Here is a tiny trained network, its code and every weight. The questions are about switching its units off for an input and a target symbol, where a switched-off unit gives its printed mean instead of its output.

import numpy as np


def w(rows, s, z=0):
    codes = np.array(rows[::2]) - 128.0
    scale = np.full(codes.shape[1], s)
    scale[-1] = z or s
    return codes * scale


def norm(h):
    return h / np.sqrt((h * h).mean(-1, keepdims=True) + 1e-5)


def f(y):
    return y / 2 * (1 + np.tanh(0.7978845608 * (y + 0.044715 * y**3)))


def softmax(a):
    e = np.exp(a - a.max(-1, keepdims=True))
    return e / e.sum(-1, keepdims=True)


def log_softmax(a):
    a = a - a.max(-1, keepdims=True)
    return a - np.log(np.exp(a).sum(-1, keepdims=True))


def net(x, mask):
    ids = ['ΞΣΨΩαβζηθμπφ'.index(c) for c in x.split()]
    T = len(ids)
    res = E[ids] + P[:T]
    u = 0
    for l in range(3):
        r = norm(res)
        for j in range(2):
            rows = slice(2 * j, 2 * j + 2)
            q, k, v = (r @ M[l][rows].T for M in (Q, K, V))
            z = softmax(np.where(np.tri(T) > 0, q @ k.T / 2**0.5, -1e9)) @ v
            o = O[l][rows]
            res = res + np.where(mask[u + j], z, o[:, -1]) @ o[:, :-1]
        u += 2
        y = f(norm(res) @ A[l][:, :-1].T + A[l][:, -1])
        res = res + np.where(mask[u : u + 4], y, B[l][:, -1]) @ B[l][:, :-1]
        u += 4
    return log_softmax(norm(res)[-1] @ U[:, :-1].T + U[:, -1])


Q, K, V, O, A, B = {}, {}, {}, {}, {}, {}
E = w([
[99,28,124,170],'Ξ',
[138,140,80,177],'Σ',
[73,61,78,183],'Ψ',
[202,82,153,133],'Ω',
[131,124,126,158],'α',
[95,71,119,155],'β',
[174,84,99,193],'ζ',
[27,108,126,153],'η',
[34,147,138,149],'θ',
[215,127,151,7],'μ',
[117,133,130,147],'π',
[94,142,140,144],'φ',
],0.015)
P = w([
[159,111,106,77],'0',
[147,96,95,115],'1',
[154,111,203,119],'2',
[90,131,18,107],'3',
[100,116,71,210],'4',
[151,118,194,115],'5',
[73,142,4,105],'6',
[102,132,62,213],'7',
[151,116,196,114],'8',
],0.017)
Q[0] = w([
[203,149,203,175],'L0H0',
[147,152,220,2],'L0H0',
[66,136,161,103],'L0H1',
[112,217,102,105],'L0H1',
],0.0084)
K[0] = w([
[102,159,113,12],'L0H0',
[89,159,170,121],'L0H0',
[145,105,95,167],'L0H1',
[106,162,78,187],'L0H1',
],0.011)
V[0] = w([
[198,223,4,161],'L0H0',
[173,34,194,185],'L0H0',
[168,110,10,246],'L0H1',
[50,139,64,231],'L0H1',
],0.0033)
O[0] = w([
[187,38,166,137,132],'L0H0',
[54,115,162,139,213],'L0H0',
[177,1,227,138,251],'L0H1',
[171,139,188,156,165],'L0H1',
],0.0048,0.0014)
A[0] = w([
[198,197,214,201,14],'L0N0',
[135,155,217,120,22],'L0N1',
[124,135,145,250,132],'L0N2',
[140,85,57,206,1],'L0N3',
],0.013,0.0041)
B[0] = w([
[153,147,7,85,175],'L0N0',
[119,206,135,73,164],'L0N1',
[34,89,110,186,254],'L0N2',
[69,151,134,125,255],'L0N3',
],0.021,0.0057)
Q[1] = w([
[188,137,39,153],'L1H0',
[82,122,53,99],'L1H0',
[127,173,251,135],'L1H1',
[172,169,120,42],'L1H1',
],0.014)
K[1] = w([
[107,111,66,102],'L1H0',
[182,108,67,170],'L1H0',
[117,232,251,168],'L1H1',
[181,213,62,96],'L1H1',
],0.013)
V[1] = w([
[60,229,172,63],'L1H0',
[153,176,245,159],'L1H0',
[162,2,71,62],'L1H1',
[127,218,89,90],'L1H1',
],0.007)
O[1] = w([
[243,34,212,106,83],'L1H0',
[207,145,133,215,2],'L1H0',
[255,170,81,201,215],'L1H1',
[32,191,150,145,97],'L1H1',
],0.0069,0.0064)
A[1] = w([
[124,80,253,147,23],'L1N0',
[164,120,84,173,133],'L1N1',
[224,162,181,63,115],'L1N2',
[98,44,160,163,254],'L1N3',
],0.013,0.0017)
B[1] = w([
[171,228,91,192,162],'L1N0',
[109,129,174,110,170],'L1N1',
[251,96,191,67,159],'L1N2',
[111,183,123,163,254],'L1N3',
],0.013,0.005)
Q[2] = w([
[96,88,58,89],'L2H0',
[149,99,61,132],'L2H0',
[109,106,248,148],'L2H1',
[173,196,133,162],'L2H1',
],0.014)
K[2] = w([
[108,44,111,58],'L2H0',
[108,58,101,110],'L2H0',
[87,137,249,103],'L2H1',
[115,204,145,172],'L2H1',
],0.015)
V[2] = w([
[90,114,205,68],'L2H0',
[161,254,176,82],'L2H0',
[79,46,120,48],'L2H1',
[239,161,145,48],'L2H1',
],0.0098)
O[2] = w([
[99,42,207,106,32],'L2H0',
[48,106,144,79,8],'L2H0',
[117,232,254,238,187],'L2H1',
[71,240,36,62,2],'L2H1',
],0.0076,0.0035)
A[2] = w([
[78,112,104,187,169],'L2N0',
[107,134,159,202,1],'L2N1',
[198,52,36,184,69],'L2N2',
[34,45,231,9,49],'L2N3',
],0.013,0.0048)
B[2] = w([
[147,134,186,117,255],'L2N0',
[114,185,155,124,155],'L2N1',
[126,45,152,155,175],'L2N2',
[3,63,110,119,155],'L2N3',
],0.017,0.0092)
U = w([
[198,119,161,207,91],'Ξ',
[105,62,8,134,92],'Σ',
[147,142,216,148,107],'Ψ',
[158,115,152,115,246],'Ω',
[113,154,72,109,121],'α',
[186,211,79,222,58],'β',
[133,13,132,143,168],'ζ',
[143,241,197,144,92],'η',
[33,44,175,13,134],'θ',
[123,134,220,77,254],'μ',
[100,176,88,97,129],'π',
[96,198,123,78,127],'φ',
],0.012,0.0053)

Each question gives the input, a string of symbols that net reads in full, and the target symbol t.
The units are the heads (2 rows each of Q, K, V and O) and the neurons (one row each of A and B). Each row of codes is followed by its name. A weight is (code - 128) times the scale printed after its matrix; where a second scale follows, it is the last column's (O, A, B and U).
mask holds one flag per unit, layer by layer, with each layer's heads first. A switched-off unit (its flag False) gives its mean, the last column of its rows in O or B, instead of its output. The means were averaged over made-up inputs and are rounded, as every weight is.
A unit's drop is (log p(t) with every unit on - log p(t) with that unit switched off) / (log p(t) with every unit on - log p(t) with every unit switched off).
The circuit of an input: a set's keep is (log p(t) with only the set's units on - log p(t) with every unit switched off) / (log p(t) with every unit on - log p(t) with every unit switched off). Starting from the 12 units with the biggest drops (on a tie, the unit counted first), units are removed one at a time, each time the one whose removal leaves the highest keep (on an exact tie, the one counted first), for as long as the keep stays at least 0.8.
circuit, biggest first: the units of the circuit, biggest drop first
unit that matters most: the unit with the biggest drop
k most important neurons: the k neurons with the biggest drops, biggest first
k most important neurons of layer l: the k neurons of layer l with the biggest drops, biggest first
input Ξ η φ Σ, target Ξ: unit that matters most -> L0N1
input ζ μ θ μ Ψ π Ξ, target ζ: circuit, biggest first -> (L1H1, L0N2, L0N0, L2N2)
input θ β ζ Σ, target θ: 2 most important neurons -> (L0N3, L0N0)
input Ξ θ η ζ, target Ξ: 2 most important neurons -> (L0N1, L0N0)
input Σ η θ θ, target Σ: 3 most important neurons of layer 0 -> (L0N1, L0N2, L0N0)
input Ω Ω θ, target θ: circuit, biggest first -> (L0N1, L2N3, L2H0)
input θ θ Ξ η, target θ: circuit, biggest first -> (L2H0, L0N2, L1H0)
input β Σ Σ π, target β: 3 most important neurons -> (L0N1, L0N2, L0N3)
input μ ζ β, target β: 4 most important neurons -> (L1N0, L0N0, L1N3, L0N3)
input Ξ η θ Ω η Ξ ζ, target Ξ: 3 most important neurons -> (L0N1, L0N0, L1N2)
input β φ θ Ξ θ Σ θ, target β: 2 most important neurons of layer 2 -> (L2N3, L2N1)
input ζ μ Ξ Σ, target ζ: 2 most important neurons of layer 0 -> (L0N2, L0N0)
input θ φ Ξ θ β Σ μ, target θ: 2 most important neurons -> (L0N0, L0N2)
input β α β Σ Σ π θ θ η, target η: unit that matters most -> L1N0
input ζ θ Ξ θ, target ζ: 4 most important neurons -> (L0N1, L0N0, L2N2, L1N2)
input Ξ θ θ Σ Σ Σ Ω, target Ξ: 3 most important neurons of layer 1 -> (L1N2, L1N1, L1N0)
input β μ θ α, target β: 4 most important neurons -> (L0N1, L0N3, L1N2, L0N2)
input β Σ Ξ Ω, target β: 2 most important neurons -> (L0N2, L0N1)
input ζ θ φ β, target ζ: 2 most important neurons of layer 0 -> (L0N1, L0N0)
input θ φ η β, target θ: 3 most important neurons -> (L0N3, L0N2, L2N3)
input ζ Σ π Ξ β μ Ξ, target ζ: 4 most important neurons -> (L0N1, L0N0, L0N2, L2N2)
input φ Σ ζ, target ζ: 2 most important neurons -> (L0N0, L2N2)
input β θ ζ Ξ ζ θ Ω, target β: 2 most important neurons of layer 0 -> (L0N1, L0N2)
input ζ θ π η, target ζ: 2 most important neurons -> (L0N1, L0N0)
input φ θ φ Σ μ, target μ: circuit, biggest first -> (L0N2, L2H0)
input ζ ζ α Ψ, target ζ: 2 most important neurons of layer 0 -> (L0N1, L0N0)
